Here is a tiny trained network, its code and every weight. The questions are about switching its units off for an input and a target symbol, where a switched-off unit gives its printed mean instead of its output.

import numpy as np


def w(rows, s, z=0):
    codes = np.array(rows[::2]) - 128.0
    scale = np.full(codes.shape[1], s)
    scale[-1] = z or s
    return codes * scale


def norm(h):
    return h / np.sqrt((h * h).mean(-1, keepdims=True) + 1e-5)


def f(y):
    return np.maximum(y, 0)


def softmax(a):
    e = np.exp(a - a.max(-1, keepdims=True))
    return e / e.sum(-1, keepdims=True)


def log_softmax(a):
    a = a - a.max(-1, keepdims=True)
    return a - np.log(np.exp(a).sum(-1, keepdims=True))


def net(x, mask):
    ids = ['βγζθπτψω'.index(c) for c in x.split()]
    T = len(ids)
    res = E[ids] + P[:T]
    r = norm(res)
    for j in range(2):
        rows = slice(2 * j, 2 * j + 2)
        q, k, v = (r @ M[0][rows].T for M in (Q, K, V))
        z = softmax(np.where(np.tri(T) > 0, q @ k.T / 2**0.5, -1e9)) @ v
        o = O[0][rows]
        res = res + np.where(mask[j], z, o[:, -1]) @ o[:, :-1]
    y = f(norm(res) @ A[0][:, :-1].T + A[0][:, -1])
    res = res + np.where(mask[2:14], y, B[0][:, -1]) @ B[0][:, :-1]
    return log_softmax(norm(res)[-1] @ U[:, :-1].T + U[:, -1])


Q, K, V, O, A, B = {}, {}, {}, {}, {}, {}
E = w([
[99,106,151,106,101,27,108,47],'β',
[153,82,231,212,172,146,75,135],'γ',
[64,160,88,81,154,173,1,102],'ζ',
[199,97,79,46,63,67,109,175],'θ',
[109,242,106,109,115,195,12,153],'π',
[93,189,129,164,52,40,115,103],'τ',
[87,142,92,104,137,15,186,206],'ψ',
[139,51,132,174,242,166,151,182],'ω',
],0.004)
P = w([
[75,130,211,83,99,188,165,137],'0',
[29,84,161,109,127,83,5,178],'1',
[66,119,133,116,128,74,31,148],'2',
[103,139,112,138,134,71,51,137],'3',
[136,145,100,160,146,67,65,120],'4',
[169,150,78,179,155,63,77,102],'5',
[194,148,59,187,163,75,114,90],'6',
],0.0029)
Q[0] = w([
[127,92,195,170,148,95,136,137],'head 1',
[105,170,61,86,87,64,122,100],'head 1',
[130,105,171,156,75,87,211,110],'head 2',
[178,68,211,177,217,247,144,173],'head 2',
],0.013)
K[0] = w([
[63,53,202,16,96,171,176,205],'head 1',
[204,111,1,170,188,69,127,126],'head 1',
[27,98,142,46,124,134,173,251],'head 2',
[47,170,237,114,72,192,93,69],'head 2',
],0.0067)
V[0] = w([
[183,105,199,119,65,165,41,91],'head 1',
[216,180,95,106,26,114,144,234],'head 1',
[119,191,146,245,113,100,134,186],'head 2',
[131,133,131,138,113,253,52,102],'head 2',
],0.0049)
O[0] = w([
[246,107,127,11,159,122,201,149,165],'head 1',
[98,3,61,91,95,109,73,59,179],'head 1',
[17,113,205,87,146,130,189,183,253],'head 2',
[122,181,82,204,121,95,200,11,13],'head 2',
],0.0048,0.002)
A[0] = w([
[106,132,96,42,165,116,116,115,138],'neuron 1',
[114,112,119,144,109,39,212,73,16],'neuron 2',
[103,159,189,126,129,87,188,161,126],'neuron 3',
[98,61,118,242,105,165,120,127,2],'neuron 4',
[114,185,153,181,161,207,150,118,41],'neuron 5',
[123,24,169,104,118,142,149,177,8],'neuron 6',
[171,109,182,66,138,102,240,102,119],'neuron 7',
[75,127,157,70,27,117,238,147,47],'neuron 8',
[185,2,88,124,50,71,157,95,46],'neuron 9',
[191,151,106,140,108,123,148,70,37],'neuron 10',
[76,113,106,63,72,112,197,75,82],'neuron 11',
[77,113,121,92,159,212,104,122,21],'neuron 12',
],0.008,0.0046)
B[0] = w([
[145,82,147,156,118,137,156,134,253],'neuron 1',
[62,149,171,253,96,162,86,102,144],'neuron 2',
[144,117,75,147,118,167,147,73,238],'neuron 3',
[128,142,187,21,167,152,181,98,146],'neuron 4',
[116,75,131,100,85,125,146,167,164],'neuron 5',
[76,159,125,148,77,83,93,196,210],'neuron 6',
[104,90,115,94,101,130,36,110,197],'neuron 7',
[171,104,94,168,254,38,135,137,186],'neuron 8',
[169,253,63,28,74,143,222,128,198],'neuron 9',
[122,113,114,87,155,83,143,170,159],'neuron 10',
[152,98,114,190,202,69,122,160,158],'neuron 11',
[99,175,150,79,157,114,135,79,146],'neuron 12',
],0.0096,0.004)
U = w([
[181,11,104,84,84,172,33,38,3],'β',
[135,51,154,187,91,232,242,163,167],'γ',
[59,214,68,227,85,149,90,27,76],'ζ',
[236,193,182,149,187,213,68,198,192],'θ',
[52,119,148,133,53,106,56,242,119],'π',
[171,210,60,13,104,83,180,154,158],'τ',
[178,75,94,190,204,2,169,103,101],'ψ',
[77,159,238,59,212,149,156,57,210],'ω',
],0.0071,0.0018)

Each question gives the input, a string of symbols that net reads in full, and the target symbol t.
The units are the heads (2 rows each of Q, K, V and O) and the neurons (one row each of A and B). Each row of codes is followed by its name. A weight is (code - 128) times the scale printed after its matrix; where a second scale follows, it is the last column's (O, A, B and U).
mask holds one flag per unit, heads first, then neurons. A switched-off unit (its flag False) gives its mean, the last column of its rows in O or B, instead of its output. The means were averaged over made-up inputs and are rounded, as every weight is.
A unit's drop is (log p(t) with every unit on - log p(t) with that unit switched off) / (log p(t) with every unit on - log p(t) with every unit switched off).
The circuit of an input: a set's keep is (log p(t) with only the set's units on - log p(t) with every unit switched off) / (log p(t) with every unit on - log p(t) with every unit switched off). Starting from the 12 units with the biggest drops (on a tie, the unit counted first), units are removed one at a time, each time the one whose removal leaves the highest keep (on an exact tie, the one counted first), for as long as the keep stays at least 0.8.
circuit, biggest first: the units of the circuit, biggest drop first
unit that matters most: the unit with the biggest drop
top k neurons: the k neurons with the biggest drops, biggest first
which heads matter: for each layer, one digit per head in row order, 1 if its drop is at least 0.15 and else 0, layers parted by /
input ψ ζ π, target τ: unit that matters most -> head 1
input ω ψ ζ τ π ζ, target ψ: circuit, biggest first -> [head 2; neuron 9; head 1; neuron 10]
input θ π τ τ θ γ, target τ: circuit, biggest first -> [neuron 9; head 1]
input ω ζ ζ ψ, target π: circuit, biggest first -> [head 2; head 1]
input τ β π π, target ψ: circuit, biggest first -> [head 1; head 2; neuron 9; neuron 1]
input τ τ ζ γ β, target β: circuit, biggest first -> [head 1; neuron 7; neuron 3]
input ω ζ ζ, target τ: circuit, biggest first -> [head 1; head 2; neuron 5]
input γ π ψ ψ ζ ω ζ, target π: circuit, biggest first -> [head 1; neuron 5]
input θ π τ ψ π ζ, target ψ: circuit, biggest first -> [head 2; neuron 9; neuron 10]
input π θ γ β ω, target ζ: circuit, biggest first -> [head 2; neuron 2]
input γ ω γ β, target ζ: which heads matter -> 00
input τ ζ τ τ ω, target π: which heads matter -> 00
input ω π β ω, target γ: which heads matter -> 10
input ζ τ β θ π, target β: top 3 neurons -> [neuron 9; neuron 6; neuron 8]
input β ω τ γ ψ ω, target θ: unit that matters most -> head 2
input π γ γ, target ζ: which heads matter -> 11
input β ω γ τ γ ω π, target π: circuit, biggest first -> [neuron 5; neuron 9; head 2]
input ψ γ τ γ, target ω: circuit, biggest first -> [neuron 4; head 1]
input τ γ θ ψ τ γ, target π: circuit, biggest first -> [neuron 6; head 2]
input ζ τ γ τ, target ψ: which heads matter -> 00
input γ ψ τ θ β, target τ: circuit, biggest first -> [neuron 9]
input ω π γ τ γ γ, target γ: circuit, biggest first -> [head 1; neuron 5; neuron 3]
input γ τ π, target ω: top 4 neurons -> [neuron 12; neuron 6; neuron 9; neuron 3]
input τ ω ψ ω ζ, target π: top 4 neurons -> [neuron 5; neuron 9; neuron 3; neuron 8]
input ω ψ τ θ ω γ ζ, target γ: which heads matter -> 11
input ζ β τ, target ψ: top 2 neurons -> [neuron 8; neuron 9]
input ζ γ ζ γ, target ψ: top 4 neurons -> [neuron 10; neuron 9; neuron 6; neuron 5]
